Each row has a name. Each question is about the rows just above it. Places in a row count from 0.

F: [117  96 138 136  90 117 123 165 140 101 130  74  85 184 162 189 148 173
 145 132 132 159 145 123 136 133 119 130 154 104 166 158 117 136 118  94
 143 125 105  92 113  79 181 107 158 122 117  89 185 165 105 132 154  84
 157]
H: [174 103  96 135 132 148 133 161 142 133 116 115 126 173 120  98 109 130
 126 160 148 161 151 127 111 131 127 112 156 160 145 123 115 197 143 114
  48 140  83 147  95  65 123 185 166 134  96 110 129 118 107 134 127  99
  83]
D: [191 125 136 150 139 165 153 128  69 130 105 132  99  48 139 105 188 153
  71 119 138 120 111 122 160 173 116  91 104 109 130 148  90 132 176 137
 116 152 172  90 156 130 180 140 177 164 140 104  64  88 109 140  85 156
  86]
Q: [134  85 179 155  97 110  54 120 101 127 118  86 164 133 143  65 179  95
 159 166 113 138 157 132 122 101 113 113  80 137  94 124 147 120 216 100
 115 138 153 133 106 164  98 134  92 150 128 159 162 129  84  89 120 105
 147]
K: [103 192 107 144 138 163 152 105 134  94 143 119 129 142 148 124 128 175
 140 149 144 119 120 134 142 113 110  83  70 216  72 129  83 118 202 108
 164 128 149 119  97 151 116 113 132 132 154 136 118 120 129 146 117  93
 128]
W: [ 98 152  97 158 116 115 160  50 139  85 137 152 127 147 129 203 126 171
 104 124 102 144 148 153 114 126 144 156 152 135 114  91  74 154 125 130
 137 101 109 162 193 117  85 102 174 137 131  70 109  90 137 108 194  99
 125]
R: [148 112  85 118 121  96 144 145 136 146 137 116  69 176 119 118 121 136
 171 119 130 151 128 144 137 170 142 174 160 130 108  78 139 166  74 125
 128 178 142 169 158 138 134 155 163 143 160 120 130  87 137  66 188 145
 114]
Y: [138 123 139 175  91  93 120 105 106 126 138 121 121 173 143 130 181  87
 130 132 140 166 159  92 130 114  90 150 197 121 121 148 104 137 105 110
  96 152 108 117  69 123 198 181 131 144 117 141 214 158 170 107 120 159
 117]
One entry of D was changed: [191 124 136 150 139 165 153 128  69 130 105 132  99  48 139 105 188 153
  71 119 138 120 111 122 160 173 116  91 104 109 130 148  90 132 176 137
 116 152 172  90 156 130 180 140 177 164 140 104  64  88 109 140  85 156
  86]. Where, and from what?  1, [125]
One entry of Q was changed: [134  85 179 155  97 110  54 120 101 127 118  86 164 133 143  65 179  95
 159 166 113 138 157 132 122 101 113 113  80 137  94 124 147 120 216 100
 115 138 153 133 106 164  97 134  92 150 128 159 162 129  84  89 120 105
 147]. Where, and from what?  42, [98]
Where does [134  85 179 155  97 110  54 120 101 127 118  86 164 133 143  65 179  95
 159 166 113 139 157 132 122 101 113 113  80 137  94 124 147 120 216 100
 115 138 153 133 106 164  98 134  92 150 128 159 162 129  84  89 120 105
 147] differ from Q, and what was there?  21, [138]
One entry of F was changed: [117  96 138 136  90 117 123 165 140 101 130  74  85 184 162 189 148 173
 145 132 132 159 145 123 136 133 119 130 154 104 166 158 117 136 118  94
 143 125 105  92 113  79 181 108 158 122 117  89 185 165 105 132 154  84
 157]. Where, and from what?  43, [107]
Where does [191 125 136 150 139 165 153 128  69 130 105 132  99  48 139 105 188 153
  71 119 137 120 111 122 160 173 116  91 104 109 130 148  90 132 176 137
 116 152 172  90 156 130 180 140 177 164 140 104  64  88 109 140  85 156
  86] differ from D, and what was there?  20, [138]
Changed H: [175 103  96 135 132 148 133 161 142 133 116 115 126 173 120  98 109 130
 126 160 148 161 151 127 111 131 127 112 156 160 145 123 115 197 143 114
  48 140  83 147  95  65 123 185 166 134  96 110 129 118 107 134 127  99
  83]. Place and old value:  0, [174]

